The symbols move the objects like this.
feta: *>daba, +>gite
gike: *>sonu, +>fino
fifi: *>mone, +>goki
lasu: *>nave, +>fege
buti: *>varu, +>riri
fela: *>belu, +>puni
gini: *>fela, +>boge
lore: *>fifi, +>temo
rine: *>ziro, +>fela
riri: *>zufu, +>vufo
mife: *>kivi, +>kifa
belu: *>daba, +>gini
befi: *>seni, +>labu
pepe: *>lore, +>zoza
zoza: *>goki, +>seni
popu: *>kore, +>lore
temo: *>pozi, +>baba
dosa: *>gota, +>bovo
logo: *>siru, +>pozi
bego: *>buti, +>sedu
tubu: *>gike, +>varu
sedu: *>riri, +>buti
pita: *>defe, +>giti
pozi: *>gofe, +>ludo
lodo: *>nate, +>logo
rizi: *>zufu, +>molo
povu: *>tase, +>dosa
gota: *>kivi, +>kalu
defe: *>giti, +>kido
pagu: *>gabe, +>dumu
dovu: *>dene, +>dene
gede: *>tize, +>povu
sura: *>varu, +>pagu
varu: *>fino, +>bego
molo: *>vufo, +>gabe
bidi: *>tase, +>rizi
desa: *>sogi, +>desa
sonu: *>kore, +>pita
gabe: *>sura, +>ruki
tipu: *>bidi, +>sonu
kore: *>riri, +>gike
nave: *>kalu, +>daba
ludo: *>zoza, +>befi
daba: *>daba, +>luvo
gofe: *>gofe, +>zoza
kifa: *>tase, +>nave
siru: *>lodo, +>gofe
sogi: *>nate, +>zepu
ziro: *>neba, +>lodo
nulu: *>pita, +>pita
nonu: *>nave, +>pita
baba: *>kore, +>mone
tase: *>mife, +>kalu
luvo: *>feta, +>nate
giti: *>lala, +>kore
seni: *>ludo, +>siru
fino: *>tubu, +>buti
zepu: *>feta, +>ziro
goto: *>dosa, +>giva
puni: *>gini, +>lodo
boge: *>puni, +>siru
tize: *>bego, +>ruki
bove: *>buti, +>zufu
dene: *>mone, +>goki
gite: *>luvo, +>desa
fege: *>nulu, +>giva
bovo: *>goto, +>daba
vufo: *>sedu, +>sura
mudo: *>rizi, +>zufu
kalu: *>kifa, +>lasu
zufu: *>temo, +>mudo
dumu: *>ruki, +>bidi
goki: *>bove, +>mone
neba: *>zepu, +>rine
kido: *>bovo, +>dosa
mone: *>dene, +>sedu
ruki: *>pagu, +>tubu
kivi: *>tize, +>tase
favi: *>bovo, +>tize
labu: *>popu, +>dene
lala: *>kido, +>defe
giva: *>gede, +>gota
panu: *>bovo, +>feta
nate: *>gite, +>gota

The rows follow the links: the fewer symbols apart two objects are, the more alike their rows tend to be.

Each row is also shifted at random along 4 hidden directions that mean nothing.

Some objects, each with a row of numbers:
temo: -51,63,-209,1,0,-125,-124,15,25,-170,59,-68,40,15,-153,-106,2,33,23,-260,-71,127,7,2,99,38,5,87,90,80,188,58,45,106,-22,-136,-16,19,6,107,64
giti: -76,52,89,-160,34,-77,-43,14,-10,10,15,99,38,19,26,75,21,-68,-12,100,122,-57,24,-134,222,-92,101,-93,-7,-61,143,-160,30,-58,131,-178,-78,81,14,45,-78
mife: -53,-16,155,52,47,79,-58,3,-12,50,34,23,-24,-60,62,42,-107,89,35,165,95,-19,-50,120,76,12,-63,-91,-81,47,119,154,-126,-88,-148,134,115,-17,-26,53,44
fege: -123,-4,69,-79,33,43,-73,-2,2,81,27,82,-5,-30,-62,39,-46,-8,73,39,127,-81,-12,-17,181,-28,-4,-154,-8,73,217,-19,-62,-95,-8,17,50,18,5,58,6
kivi: -48,-73,183,61,16,192,22,-33,10,51,-6,30,-16,-63,134,11,-13,65,133,194,40,23,-43,125,-49,81,-129,-73,-106,15,29,157,-91,-122,-131,195,185,-65,-11,-10,57
puni: 51,43,3,-15,104,-160,6,-41,-17,163,-22,-30,-25,-78,116,3,-198,-20,-129,41,-12,-119,-61,-68,10,-71,-73,59,-20,-89,-93,-95,-178,96,64,28,10,3,5,-15,29
nate: 47,-11,148,69,-53,-23,-19,47,13,200,2,-29,-41,89,-149,65,109,40,-78,82,18,-208,51,50,-34,2,95,26,-10,147,-49,49,132,19,-50,202,1,15,-8,31,-53
nulu: -103,-78,-90,-139,-23,172,-46,-34,-33,16,46,73,1,13,88,-53,52,-119,207,-30,-14,21,0,-124,-4,111,-33,-35,-29,-109,184,-77,20,-89,135,-32,-8,-37,29,62,17
siru: -37,-11,-61,-40,48,-14,30,29,-10,61,3,-77,-15,-100,107,-18,195,-45,134,26,-226,32,58,-17,-79,85,-139,182,-5,-107,16,-15,-145,122,20,113,-37,-22,4,-10,-2
defe: -85,-17,227,-145,-17,29,-9,17,3,36,1,90,0,29,29,85,72,-85,60,191,52,-42,16,-144,145,-28,34,-75,-75,56,139,-158,47,-54,142,-129,82,43,-29,10,-14
ziro: 111,54,1,33,3,-117,-46,-32,-17,220,19,-38,-41,5,78,8,-79,-5,-168,24,-9,-210,-40,-45,-60,-36,29,64,-14,-63,-99,-46,12,81,33,121,27,11,8,30,28
sedu: 82,21,18,49,-35,15,50,-37,-64,-226,-14,0,55,42,161,23,-112,4,-92,111,18,173,-52,-18,-120,-10,26,20,-37,-166,-142,7,78,9,-5,-180,-45,-34,42,-66,-38
tase: -48,-37,-54,59,48,133,-44,-28,24,39,48,21,-14,-76,-129,-23,-79,74,85,-96,53,5,-16,106,-4,60,-84,-101,44,113,113,146,-124,-109,-133,158,-2,-61,-12,68,1
lore: -121,-1,22,-26,-63,-32,-2,-28,-1,-154,32,-73,28,60,51,7,-7,-6,188,70,-190,147,-28,36,18,70,14,141,-40,-34,135,52,83,103,-25,-55,-6,-59,9,10,11
baba: -67,31,-81,-50,-41,-91,-45,-40,-12,-177,37,-12,47,89,41,13,-131,-16,54,-31,-71,134,-53,-12,69,-5,80,61,35,-76,124,-5,130,62,23,-172,-109,-32,8,25,-33
lala: -99,31,-62,-145,8,-72,3,14,22,20,-15,81,19,9,-183,34,28,-65,-14,-138,135,-79,31,-132,236,-126,87,-136,114,71,119,-160,40,-53,143,-156,-153,83,-10,-11,-82
mone: -52,-13,-26,-10,-75,-36,49,-64,19,-154,-38,-54,20,118,-97,-23,-210,9,95,-73,-94,128,-77,21,-25,27,59,93,-8,115,19,22,145,74,-46,-77,90,-99,21,-57,82
rine: 94,31,-37,14,24,-103,-22,-59,-22,203,21,-14,-41,1,154,-40,-192,-23,-158,32,-20,-164,-84,-57,-51,-9,-4,50,-50,-89,-92,-56,-30,85,63,99,100,-2,-6,30,94
pozi: -59,-3,14,-23,16,-42,-9,61,-13,-32,25,-90,-3,-74,91,-2,230,-26,141,68,-195,100,78,12,19,62,-77,158,-25,-95,79,21,-69,93,-6,26,-22,41,10,13,-19
boge: 43,46,-16,-26,89,-124,12,-26,-3,161,-28,-32,-44,-122,97,-50,-114,-38,-66,-22,-62,-83,-49,-64,-11,-40,-116,91,-75,-40,-72,-81,-191,99,62,44,147,6,8,-25,141
zepu: 89,-12,51,40,-65,-36,-20,-5,44,179,8,-31,-59,77,-172,16,-9,4,-88,-38,-10,-211,3,-9,-106,28,71,42,34,169,-68,0,137,49,-1,170,2,-9,-29,31,-19
goto: -79,-77,-91,-21,-28,232,193,2,-22,115,-85,57,-40,5,129,-40,65,-22,230,26,-14,-47,20,5,-35,16,-32,-64,-5,-163,-49,-24,19,-113,-23,190,-71,-53,26,-179,-41
feta: 51,-27,112,44,-84,23,19,19,-12,197,-1,-6,-61,104,37,40,65,13,-43,125,-8,-191,20,30,-76,3,98,12,-28,3,-97,31,152,-12,-30,178,-15,-2,5,-19,-47
nave: -84,-98,101,-4,-19,246,-72,-38,35,99,73,36,-46,-5,-67,25,-58,-14,238,68,-33,-6,-47,38,-93,174,-101,-46,-19,107,173,92,-47,-102,-49,214,32,-134,-7,92,-44
molo: 131,8,-4,96,47,-18,-70,39,1,-182,32,23,57,-37,85,-21,44,31,-199,35,110,131,15,46,-77,-10,-4,-41,-43,-20,-115,39,-66,-25,-40,-159,102,70,3,84,93
mudo: 61,58,38,48,27,-120,-226,7,-20,-135,114,-11,47,-14,125,35,-71,67,-159,94,104,66,-15,29,60,-1,55,-43,-34,-102,121,69,-7,27,-23,-174,-36,60,-4,224,-23
seni: -85,83,-96,-18,73,-235,-9,92,-27,-16,-8,-64,23,-86,80,12,173,50,-35,-39,-49,11,68,45,217,-118,-2,92,36,-123,95,14,-114,124,-54,-72,-111,123,21,-13,-49
bidi: 46,37,24,66,92,-55,-193,42,-16,-99,49,52,43,-100,90,-36,-15,75,-197,-2,210,64,-4,84,87,-41,-32,-156,-84,17,68,88,-133,-67,-64,-136,210,116,7,170,210
labu: -119,40,-19,-40,-53,-96,47,-10,-2,-127,-33,-75,36,67,97,-93,-85,26,117,-24,-136,101,-25,54,116,1,42,118,-76,30,98,27,76,101,-48,-88,231,4,-5,-51,182

Where do the symbols, taken in turn from left to right, take each start?
Answers are names.
-62,-26,189,-22,-31,109,169,14,-14,155,-103,46,-23,37,145,45,57,-17,83,231,72,-131,1,5,48,-52,19,-63,-105,-39,-82,-53,64,-93,12,123,98,8,-4,-163,12
* + + -> gota
34,13,-140,37,-8,-13,29,-1,-14,242,-30,5,-59,44,-69,-35,-79,33,-66,-138,67,-254,-5,22,31,-84,63,-37,79,-12,-66,3,64,-25,-12,194,-108,4,8,-30,-53
+ * + -> gite
93,-23,-8,26,-34,34,-31,-37,16,-236,49,14,70,58,-76,46,-56,-51,-47,-20,-2,195,-17,-40,-135,38,28,14,51,-7,-68,-8,58,-21,34,-203,-142,-60,0,54,-102
* + + -> zufu
-62,-20,-21,-28,33,-32,19,61,4,-17,6,-95,-20,-85,20,-87,246,-9,134,-69,-173,80,88,19,3,73,-109,151,-57,81,81,39,-92,100,-17,42,211,32,2,4,153
* + -> zoza
48,-12,184,79,34,78,134,28,3,-47,-93,56,8,-50,-42,82,14,69,-70,137,138,59,8,89,-39,-76,-45,-109,-40,93,-187,32,-97,-83,-97,5,28,27,-24,-149,-35
+ * + -> dumu
-62,-49,-41,40,-22,159,48,3,39,138,-24,21,-64,-26,-162,-65,10,63,109,-126,42,-84,2,95,3,37,-42,-87,16,178,59,105,-30,-110,-139,239,112,-47,-12,-38,71
+ * -> kifa
48,26,99,0,59,-122,-13,2,18,219,13,-56,-51,-58,1,70,41,-24,-66,105,-113,-141,13,-42,-37,-11,-56,122,0,-32,-62,-26,-100,112,33,138,-94,12,-21,11,-120
* * * -> luvo
-7,-25,110,13,16,55,202,16,20,47,-118,44,-17,-15,-135,115,26,45,-30,69,110,-68,41,27,49,-107,10,-115,47,60,-162,-20,-4,-114,-43,57,-161,32,-9,-195,-140
+ + * -> pagu
-54,-33,-24,-94,-20,88,-84,-16,26,-113,40,63,29,3,-147,47,45,-107,55,-73,23,87,16,-148,7,48,23,-65,110,57,119,-105,28,-56,141,-180,-169,-22,-7,87,-135
+ * + -> kido
111,-7,-136,83,15,25,39,16,16,-130,-41,17,48,-68,-122,-22,69,1,-151,-172,69,128,28,-12,-114,-25,-26,-49,101,5,-224,-1,-48,-31,8,-142,-128,27,23,-63,-54
+ * * -> sura
-104,7,-118,-147,11,11,-76,-9,6,5,48,79,1,23,-23,37,13,-72,39,-75,87,-41,22,-118,143,-29,31,-91,104,-121,187,-121,18,-48,151,-149,-261,23,-6,66,-150
+ * -> lala
83,4,-80,67,26,8,-168,15,-36,-150,119,6,42,-6,107,32,-4,18,-83,33,59,145,12,25,-76,63,-13,-48,20,-198,64,93,-24,-15,-34,-102,-170,2,27,186,-85
+ * -> vufo
-26,1,106,-99,-8,-11,-52,-24,8,-163,31,53,43,58,-86,86,-23,-69,17,77,7,89,-4,-121,49,-20,79,-11,48,35,82,-95,91,3,127,-235,-104,5,-6,54,-146
* + + -> sura
111,-10,163,36,-43,-27,-13,-49,-30,193,30,-7,-56,34,110,136,-102,-59,-63,255,-92,-165,-56,-55,-179,64,1,93,-26,-150,-105,-24,46,54,49,165,-168,-70,10,28,-171
+ + + -> puni
-83,-19,35,37,53,101,91,1,36,79,-67,44,-7,-69,-88,6,-32,73,43,-21,138,-50,-17,101,108,-47,-46,-125,7,124,3,92,-111,-110,-102,119,48,11,-25,-78,25
+ * -> gota
-18,64,-185,-15,77,-154,-26,80,-18,80,4,-76,-34,-109,132,-37,183,-4,-20,-60,-110,-27,79,-6,88,-20,-82,133,48,-195,45,9,-149,116,-9,38,-111,105,15,21,-11
+ * * -> gofe
